Below are the code and all the weights of a small trained network. Each question names an input and a class and asks about switching units off, where a switched-off unit gives its printed mean instead of its output.

import numpy as np


def w(rows, s, z=0):
    codes = np.array(rows[::2]) - 128.0
    scale = np.full(codes.shape[1], s)
    scale[-1] = z or s
    return codes * scale


def norm(h):
    return h / np.sqrt((h * h).mean(-1, keepdims=True) + 1e-5)


def f(y):
    return y / 2 * (1 + np.tanh(0.7978845608 * (y + 0.044715 * y**3)))


def log_softmax(a):
    a = a - a.max(-1, keepdims=True)
    return a - np.log(np.exp(a).sum(-1, keepdims=True))


def net(x, mask):
    res = np.array(x, float).reshape(1, 2) / 4 @ E
    u = 0
    for l in range(3):
        y = f(norm(res) @ A[l][:, :-1].T + A[l][:, -1])
        res = res + np.where(mask[u : u + 3], y, B[l][:, -1]) @ B[l][:, :-1]
        u += 3
    return log_softmax(norm(res)[-1] @ U[:, :-1].T + U[:, -1])


A, B = {}, {}
E = w([
[82,177,255,122,170],'x0',
[150,94,132,155,151],'x1',
],0.0074)
A[0] = w([
[137,117,73,106,139,198],'0.n0',
[80,176,120,63,99,9],'0.n1',
[2,219,125,151,180,225],'0.n2',
],0.0095,0.0015)
B[0] = w([
[175,179,61,101,137,198],'0.n0',
[114,1,214,226,75,167],'0.n1',
[137,142,94,28,76,253],'0.n2',
],0.0086,0.0053)
A[1] = w([
[133,140,254,120,138,28],'1.n0',
[24,209,151,171,104,2],'1.n1',
[174,191,129,131,213,205],'1.n2',
],0.0071,0.0018)
B[1] = w([
[157,123,61,225,121,251],'1.n0',
[13,125,130,255,136,106],'1.n1',
[200,152,96,64,68,193],'1.n2',
],0.0092,0.0025)
A[2] = w([
[108,152,49,133,144,2],'2.n0',
[37,250,225,149,124,233],'2.n1',
[214,76,79,225,1,230],'2.n2',
],0.0067,0.0015)
B[2] = w([
[64,141,133,173,173,140],'2.n0',
[106,115,89,253,116,175],'2.n1',
[63,118,232,164,115,255],'2.n2',
],0.012,0.0075)
U = w([
[104,152,3,226,91,157],'0',
[108,89,214,163,83,177],'1',
[169,165,175,44,95,188],'2',
[184,108,113,127,251,19],'3',
[132,139,87,124,238,8],'4',
[150,132,91,128,239,2],'5',
[98,153,90,113,229,27],'6',
],0.015,0.0085)

Each question gives the input, the list of numbers given to net, and the class t.
The units are the neurons (one row each of A and B). Each row of codes is followed by its name. A weight is (code - 128) times the scale printed after its matrix; where a second scale follows, it is the last column's (A, B and U).
mask holds one flag per neuron, layer by layer. A switched-off neuron (its flag False) gives its mean, the last column of its row in B, instead of its output. The means were averaged over made-up inputs and are rounded, as every weight is.
A unit's drop is (log p(t) with every unit on - log p(t) with that unit switched off) / (log p(t) with every unit on - log p(t) with every unit switched off).
The circuit of an input: a set's keep is (log p(t) with only the set's units on - log p(t) with every unit switched off) / (log p(t) with every unit on - log p(t) with every unit switched off). Starting from all 9 units, units are removed one at a time, each time the one whose removal leaves the highest keep (on an exact tie, the one counted first), for as long as the keep stays at least 0.8.
units of the circuit, in order: the units of the circuit, biggest drop first
k most important neurons: the k neurons with the biggest drops, biggest first
k most important neurons of layer l: the k neurons of layer l with the biggest drops, biggest first
drop when u is switched off: that unit's drop, to one decimal
input [4,-1], class 0: units of the circuit, in order	(2.n1)
input [7,-3], class 0: 2 most important neurons	(2.n1 2.n2)
input [-5,6], class 1: 2 most important neurons	(2.n2 0.n2)
input [8,-3], class 0: 2 most important neurons	(2.n1 2.n2)
input [2,-3], class 2: 2 most important neurons of layer 2	(2.n2 2.n1)
input [0,0], class 2: 2 most important neurons	(0.n1 1.n0)
input [4,4], class 0: 2 most important neurons of layer 0	(0.n1 0.n0)
input [-3,0], class 2: 3 most important neurons	(2.n1 0.n1 1.n0)
input [5,5], class 0: units of the circuit, in order	(2.n1 2.n2)
input [-3,-2], class 2: 3 most important neurons	(2.n1 0.n1 0.n0)
input [-3,1], class 2: 4 most important neurons	(2.n1 0.n1 1.n0 0.n0)
input [-3,4], class 1: 3 most important neurons	(0.n2 2.n2 2.n1)
input [3,0], class 2: units of the circuit, in order	(0.n2 2.n2)
input [2,-1], class 2: units of the circuit, in order	(0.n2)
input [-6,-8], class 1: units of the circuit, in order	(2.n2 0.n2)
input [1,-1], class 2: 2 most important neurons	(0.n2 2.n2)
input [7,-1], class 0: 2 most important neurons of layer 2	(2.n1 2.n2)
input [-5,-8], class 1: 2 most important neurons of layer 0	(0.n2 0.n1)
input [-4,-8], class 1: 2 most important neurons	(0.n1 0.n2)
input [-3,5], class 1: units of the circuit, in order	(2.n2)
input [3,2], class 2: 2 most important neurons	(0.n2 0.n1)
input [-2,0], class 2: 2 most important neurons of layer 1	(1.n2 1.n0)
input [1,1], class 2: drop when 2.n2 is switched off	0.1
input [6,5], class 0: drop when 0.n1 is switched off	0.4
input [2,2], class 2: drop when 0.n1 is switched off	0.5
input [-3,-5], class 1: drop when 0.n0 is switched off	0.0
input [6,-4], class 0: units of the circuit, in order	(2.n1)
